Below are the code and all the weights of a small trained network. Each question names an input and a target symbol and asks about switching units off, where a switched-off unit gives its printed mean instead of its output.

import numpy as np


def w(rows, s, z=0):
    codes = np.array(rows[::2]) - 128.0
    scale = np.full(codes.shape[1], s)
    scale[-1] = z or s
    return codes * scale


def softmax(a):
    e = np.exp(a - a.max(-1, keepdims=True))
    return e / e.sum(-1, keepdims=True)


def log_softmax(a):
    a = a - a.max(-1, keepdims=True)
    return a - np.log(np.exp(a).sum(-1, keepdims=True))


def net(x, mask):
    ids = ['Ωαεζλφψ'.index(c) for c in x.split()]
    T = len(ids)
    res = E[ids] + P[:T]
    u = 0
    for l in range(3):
        r = res
        for j in range(3):
            rows = slice(3 * j, 3 * j + 3)
            q, k, v = (r @ M[l][rows].T for M in (Q, K, V))
            z = softmax(np.where(np.tri(T) > 0, q @ k.T / 3**0.5, -1e9)) @ v
            o = O[l][rows]
            res = res + np.where(mask[u + j], z, o[:, -1]) @ o[:, :-1]
        u += 3
    return log_softmax(res[-1] @ U[:, :-1].T + U[:, -1])


Q, K, V, O = {}, {}, {}, {}
E = w([
[156,46,41,150,18],'Ω',
[74,235,98,35,146],'α',
[7,170,240,19,160],'ε',
[172,197,221,232,123],'ζ',
[23,91,57,60,177],'λ',
[74,114,219,175,177],'φ',
[79,199,92,243,191],'ψ',
],0.017)
P = w([
[11,112,129,42,2],'0',
[81,127,100,184,57],'1',
[111,133,83,192,78],'2',
[142,141,73,199,92],'3',
[166,141,60,198,105],'4',
[168,133,53,204,113],'5',
[177,130,48,206,126],'6',
[189,118,42,208,137],'7',
[227,71,72,226,73],'8',
],0.0063)
Q[0] = w([
[68,80,84,215,162],'L0H0',
[169,193,233,102,106],'L0H0',
[154,142,23,154,143],'L0H0',
[90,168,89,157,117],'L0H1',
[65,153,255,142,118],'L0H1',
[193,143,73,118,89],'L0H1',
[187,22,152,105,197],'L0H2',
[54,146,107,156,202],'L0H2',
[205,145,86,176,160],'L0H2',
],0.0094)
K[0] = w([
[87,206,115,65,33],'L0H0',
[65,53,154,145,81],'L0H0',
[108,90,3,174,193],'L0H0',
[127,244,52,213,216],'L0H1',
[158,156,127,96,169],'L0H1',
[96,60,140,167,87],'L0H1',
[179,177,192,203,111],'L0H2',
[152,96,113,169,129],'L0H2',
[184,163,145,117,87],'L0H2',
],0.0077)
V[0] = w([
[174,130,212,157,130],'L0H0',
[157,192,110,140,175],'L0H0',
[161,156,237,67,2],'L0H0',
[184,165,48,103,118],'L0H1',
[145,116,129,200,179],'L0H1',
[68,161,147,88,145],'L0H1',
[136,150,242,61,116],'L0H2',
[164,131,96,162,194],'L0H2',
[53,68,158,198,116],'L0H2',
],0.0094)
O[0] = w([
[116,133,163,57,149,1],'L0H0',
[193,58,82,70,153,142],'L0H0',
[229,145,171,95,144,113],'L0H0',
[206,38,167,27,196,161],'L0H1',
[86,109,129,180,192,64],'L0H1',
[41,115,207,163,94,238],'L0H1',
[176,54,126,150,113,112],'L0H2',
[120,87,95,174,73,62],'L0H2',
[2,113,194,171,76,124],'L0H2',
],0.007,0.0085)
Q[1] = w([
[19,235,235,2,154],'L1H0',
[74,47,199,42,78],'L1H0',
[81,143,213,150,203],'L1H0',
[195,74,74,101,61],'L1H1',
[77,112,161,19,97],'L1H1',
[44,196,64,62,70],'L1H1',
[4,102,109,121,128],'L1H2',
[120,140,147,84,121],'L1H2',
[98,19,108,67,103],'L1H2',
],0.0064)
K[1] = w([
[136,91,193,154,198],'L1H0',
[107,254,201,114,121],'L1H0',
[156,65,194,117,67],'L1H0',
[148,131,89,123,25],'L1H1',
[49,83,166,71,63],'L1H1',
[169,167,5,113,172],'L1H1',
[92,144,98,127,173],'L1H2',
[104,93,179,82,123],'L1H2',
[85,88,5,122,19],'L1H2',
],0.0077)
V[1] = w([
[124,175,63,88,115],'L1H0',
[86,144,85,42,80],'L1H0',
[151,127,124,126,251],'L1H0',
[93,254,104,110,111],'L1H1',
[150,82,102,108,151],'L1H1',
[72,157,152,115,188],'L1H1',
[98,115,101,135,230],'L1H2',
[143,130,197,214,195],'L1H2',
[74,194,93,106,111],'L1H2',
],0.0096)
O[1] = w([
[171,169,90,98,121,143],'L1H0',
[86,225,125,126,100,208],'L1H0',
[94,70,130,159,114,45],'L1H0',
[168,112,96,1,127,251],'L1H1',
[15,195,176,90,169,82],'L1H1',
[157,55,174,137,71,181],'L1H1',
[89,187,162,73,121,111],'L1H2',
[97,125,113,157,164,80],'L1H2',
[160,175,61,80,114,237],'L1H2',
],0.0086,0.011)
Q[2] = w([
[144,155,172,101,65],'L2H0',
[177,84,185,216,173],'L2H0',
[168,148,202,92,110],'L2H0',
[171,128,218,65,138],'L2H1',
[114,142,254,101,41],'L2H1',
[103,113,174,84,102],'L2H1',
[180,188,166,140,87],'L2H2',
[112,121,147,176,158],'L2H2',
[129,140,80,111,112],'L2H2',
],0.0087)
K[2] = w([
[86,67,176,89,168],'L2H0',
[153,118,112,155,94],'L2H0',
[70,153,113,115,97],'L2H0',
[109,79,147,104,154],'L2H1',
[189,130,129,116,43],'L2H1',
[114,162,134,52,180],'L2H1',
[107,144,163,153,142],'L2H2',
[72,131,99,175,101],'L2H2',
[9,148,28,140,167],'L2H2',
],0.011)
V[2] = w([
[60,140,4,60,80],'L2H0',
[196,165,33,219,176],'L2H0',
[57,52,209,151,158],'L2H0',
[117,87,107,161,100],'L2H1',
[119,95,120,62,98],'L2H1',
[109,245,110,219,156],'L2H1',
[163,169,2,89,52],'L2H2',
[159,125,72,59,61],'L2H2',
[195,134,139,136,167],'L2H2',
],0.0067)
O[2] = w([
[162,118,40,225,126,218],'L2H0',
[140,128,62,147,83,88],'L2H0',
[151,146,108,122,47,36],'L2H0',
[120,184,211,73,184,98],'L2H1',
[190,132,83,136,80,167],'L2H1',
[118,76,134,19,211,119],'L2H1',
[177,123,233,163,160,251],'L2H2',
[1,113,128,132,57,225],'L2H2',
[50,130,34,187,77,119],'L2H2',
],0.0058,0.025)
U = w([
[141,172,129,139,139,4],'Ω',
[255,123,64,52,111,207],'α',
[141,137,175,102,114,144],'ε',
[212,96,141,141,163,237],'ζ',
[32,144,84,171,68,116],'λ',
[123,72,132,182,104,174],'φ',
[147,85,97,93,121,63],'ψ',
],0.0094,0.0036)

Each question gives the input, a string of symbols that net reads in full, and the target symbol t.
The units are the heads (3 rows each of Q, K, V and O). Each row of codes is followed by its name. A weight is (code - 128) times the scale printed after its matrix; where a second scale follows, it is the last column's (O and U).
mask holds one flag per head, layer by layer. A switched-off head (its flag False) gives its mean, the last column of its rows in O, instead of its output. The means were averaged over made-up inputs and are rounded, as every weight is.
A unit's drop is (log p(t) with every unit on - log p(t) with that unit switched off) / (log p(t) with every unit on - log p(t) with every unit switched off).
The circuit of an input: a set's keep is (log p(t) with only the set's units on - log p(t) with every unit switched off) / (log p(t) with every unit on - log p(t) with every unit switched off). Starting from all 9 units, units are removed one at a time, each time the one whose removal leaves the highest keep (on an exact tie, the one counted first), for as long as the keep stays at least 0.8.
circuit, biggest first: the units of the circuit, biggest drop first
unit that matters most: the unit with the biggest drop
heads that matter: for each layer, one digit per head in row order, 1 if its drop is at least 0.15 and else 0, layers parted by /
drop of u: that unit's drop, to one decimal
input ψ α α α ε ε α, target ε: unit that matters most => L2H2
input α λ λ λ λ α, target λ: heads that matter => 100 / 000 / 000
input Ω α α ζ α, target ζ: heads that matter => 000 / 101 / 100
input α φ ε α α α α ε, target α: circuit, biggest first => L1H1, L1H2
input λ α α λ, target α: circuit, biggest first => L0H0, L1H2
input ε λ ε α Ω ε, target α: heads that matter => 110 / 011 / 000
input ε ε α Ω, target φ: circuit, biggest first => L0H2, L1H2
input λ α ψ, target Ω: heads that matter => 010 / 101 / 001
input α λ λ ε ψ α ψ α, target ψ: heads that matter => 110 / 100 / 010
input Ω α ε ε λ α ε λ α, target ε: heads that matter => 010 / 100 / 101
input ε α ε Ω, target φ: circuit, biggest first => L0H2, L1H2
input ε α α Ω α, target Ω: circuit, biggest first => L1H1, L0H1, L0H2
input λ ζ λ ε φ λ λ, target λ: heads that matter => 101 / 010 / 000
input λ λ α ζ α Ω ε α, target Ω: unit that matters most => L0H1
input λ ε α λ α φ φ α, target φ: circuit, biggest first => L1H0, L0H0
input ζ φ λ, target ε: circuit, biggest first => L2H0, L0H0, L1H2
input α α α ψ, target ζ: heads that matter => 010 / 001 / 011
input λ α φ λ α, target φ: heads that matter => 000 / 110 / 001
input ε α λ Ω Ω, target ζ: drop of L2H2 => 0.4
input α α α ε λ α λ λ λ, target λ: unit that matters most => L1H1
input λ λ φ α ψ λ λ Ω, target λ: drop of L2H0 => 0.2
input α α α ζ ζ α, target ζ: drop of L0H0 => 0.0
input ε α ψ α Ω, target ζ: drop of L1H1 => 0.9
